Here is a tiny trained network, its code and every weight. The questions are about switching its units off for an input and a class, where a switched-off unit gives its printed mean instead of its output.

import numpy as np


def w(rows, s, z=0):
    codes = np.array(rows[::2]) - 128.0
    scale = np.full(codes.shape[1], s)
    scale[-1] = z or s
    return codes * scale


def norm(h):
    return h / np.sqrt((h * h).mean(-1, keepdims=True) + 1e-5)


def f(y):
    return np.maximum(y, 0)


def log_softmax(a):
    a = a - a.max(-1, keepdims=True)
    return a - np.log(np.exp(a).sum(-1, keepdims=True))


def net(x, mask):
    res = np.array(x, float).reshape(1, 3) / 4 @ E
    u = 0
    for l in range(3):
        y = f(norm(res) @ A[l][:, :-1].T + A[l][:, -1])
        res = res + np.where(mask[u : u + 5], y, B[l][:, -1]) @ B[l][:, :-1]
        u += 5
    return log_softmax(norm(res)[-1] @ U[:, :-1].T + U[:, -1])


A, B = {}, {}
E = w([
[91,84,101,126,37,121,86,185,174,126,113],'x0',
[249,160,82,139,115,254,71,135,194,151,176],'x1',
[143,75,131,126,81,129,62,112,93,108,140],'x2',
],0.012)
A[0] = w([
[152,94,193,120,15,133,121,28,82,138,116,49],'0.n0',
[93,116,81,83,139,174,86,88,13,53,209,88],'0.n1',
[155,89,223,15,106,109,171,137,34,76,69,86],'0.n2',
[81,85,110,136,131,179,116,78,109,78,164,6],'0.n3',
[254,139,104,139,177,183,126,159,122,69,165,142],'0.n4',
],0.0067,0.002)
B[0] = w([
[140,149,123,72,132,142,181,116,224,134,139,179],'0.n0',
[73,124,176,105,203,128,127,89,164,111,133,178],'0.n1',
[201,128,91,168,106,130,139,173,102,84,91,209],'0.n2',
[123,150,44,89,49,250,150,128,115,120,178,142],'0.n3',
[102,148,137,149,156,102,132,133,93,69,59,254],'0.n4',
],0.014,0.0074)
A[1] = w([
[111,3,92,165,73,137,47,175,109,182,190,251],'1.n0',
[126,76,18,147,125,134,110,151,42,12,104,153],'1.n1',
[229,103,132,153,193,210,41,112,201,149,149,75],'1.n2',
[55,57,70,211,109,99,20,171,23,169,133,168],'1.n3',
[86,37,127,40,159,160,88,133,114,34,236,82],'1.n4',
],0.0054,0.0019)
B[1] = w([
[50,96,180,169,112,113,156,115,102,148,131,193],'1.n0',
[129,104,109,116,173,128,129,123,127,127,108,255],'1.n1',
[156,92,160,135,81,146,161,176,131,115,79,213],'1.n2',
[137,138,153,140,178,101,51,119,125,131,118,174],'1.n3',
[108,197,106,99,103,196,164,7,96,95,218,167],'1.n4',
],0.014,0.006)
A[2] = w([
[62,148,118,119,138,58,198,137,104,3,43,251],'2.n0',
[151,63,52,154,179,103,71,99,111,163,52,58],'2.n1',
[85,116,135,182,48,109,87,141,149,119,140,55],'2.n2',
[217,184,169,158,145,174,55,178,120,200,87,98],'2.n3',
[183,148,146,112,174,157,158,19,37,138,169,147],'2.n4',
],0.0072,0.0017)
B[2] = w([
[189,165,132,102,77,190,130,103,139,134,195,253],'2.n0',
[176,45,154,92,253,197,49,141,167,160,132,156],'2.n1',
[94,142,80,224,143,180,82,203,127,137,117,156],'2.n2',
[43,13,86,47,91,180,69,253,42,93,193,159],'2.n3',
[71,177,198,202,129,129,144,137,176,82,159,168],'2.n4',
],0.0069,0.015)
U = w([
[31,174,127,105,90,138,202,102,173,138,175,179],'0',
[153,85,108,135,124,49,118,160,23,114,73,155],'1',
[36,133,180,254,130,83,126,101,115,130,120,165],'2',
[143,115,60,87,134,91,131,80,162,204,196,6],'3',
],0.0068,0.0022)

Each question gives the input, the list of numbers given to net, and the class t.
The units are the neurons (one row each of A and B). Each row of codes is followed by its name. A weight is (code - 128) times the scale printed after its matrix; where a second scale follows, it is the last column's (A, B and U).
mask holds one flag per neuron, layer by layer. A switched-off neuron (its flag False) gives its mean, the last column of its row in B, instead of its output. The means were averaged over made-up inputs and are rounded, as every weight is.
A unit's drop is (log p(t) with every unit on - log p(t) with that unit switched off) / (log p(t) with every unit on - log p(t) with every unit switched off).
The circuit of an input: a set's keep is (log p(t) with only the set's units on - log p(t) with every unit switched off) / (log p(t) with every unit on - log p(t) with every unit switched off). Starting from the 12 units with the biggest drops (on a tie, the unit counted first), units are removed one at a time, each time the one whose removal leaves the highest keep (on an exact tie, the one counted first), for as long as the keep stays at least 0.8.
circuit, biggest first: the units of the circuit, biggest drop first
unit that matters most: the unit with the biggest drop
top k neurons in layer l: the k neurons of layer l with the biggest drops, biggest first
drop of u: that unit's drop, to one decimal
input [4,0,6], class 0: circuit, biggest first	[0.n0 1.n4]
input [8,7,0], class 2: circuit, biggest first	[1.n0 2.n0]
input [8,2,3], class 2: top 3 neurons in layer 2	[2.n0 2.n2 2.n3]
input [-3,-2,-2], class 3: top 3 neurons in layer 0	[0.n2 0.n4 0.n1]
input [-2,6,4], class 1: unit that matters most	0.n4
input [-6,-3,6], class 0: circuit, biggest first	[0.n0 0.n4]
input [8,4,6], class 2: top 2 neurons in layer 2	[2.n0 2.n2]
input [6,4,-1], class 2: circuit, biggest first	[1.n0 0.n0 2.n0]
input [0,-8,-3], class 1: top 3 neurons in layer 0	[0.n2 0.n0 0.n1]
input [4,-6,-4], class 1: top 2 neurons in layer 2	[2.n4 2.n0]
input [1,-7,8], class 0: top 2 neurons in layer 1	[1.n4 1.n2]
input [-2,-3,5], class 0: top 3 neurons in layer 0	[0.n1 0.n0 0.n4]
input [7,8,-6], class 1: top 2 neurons in layer 1	[1.n2 1.n4]
input [2,-2,7], class 0: circuit, biggest first	[0.n0]
input [-4,5,-4], class 1: top 2 neurons in layer 1	[1.n4 1.n0]
input [0,-6,8], class 0: top 3 neurons in layer 0	[0.n0 0.n1 0.n4]
input [-5,0,5], class 0: top 3 neurons in layer 0	[0.n1 0.n0 0.n3]
input [7,5,6], class 2: drop of 2.n3	0.1
input [0,-1,3], class 3: drop of 0.n3	-0.2
input [5,6,-5], class 1: drop of 2.n4	0.1
input [3,-6,-2], class 1: unit that matters most	0.n2
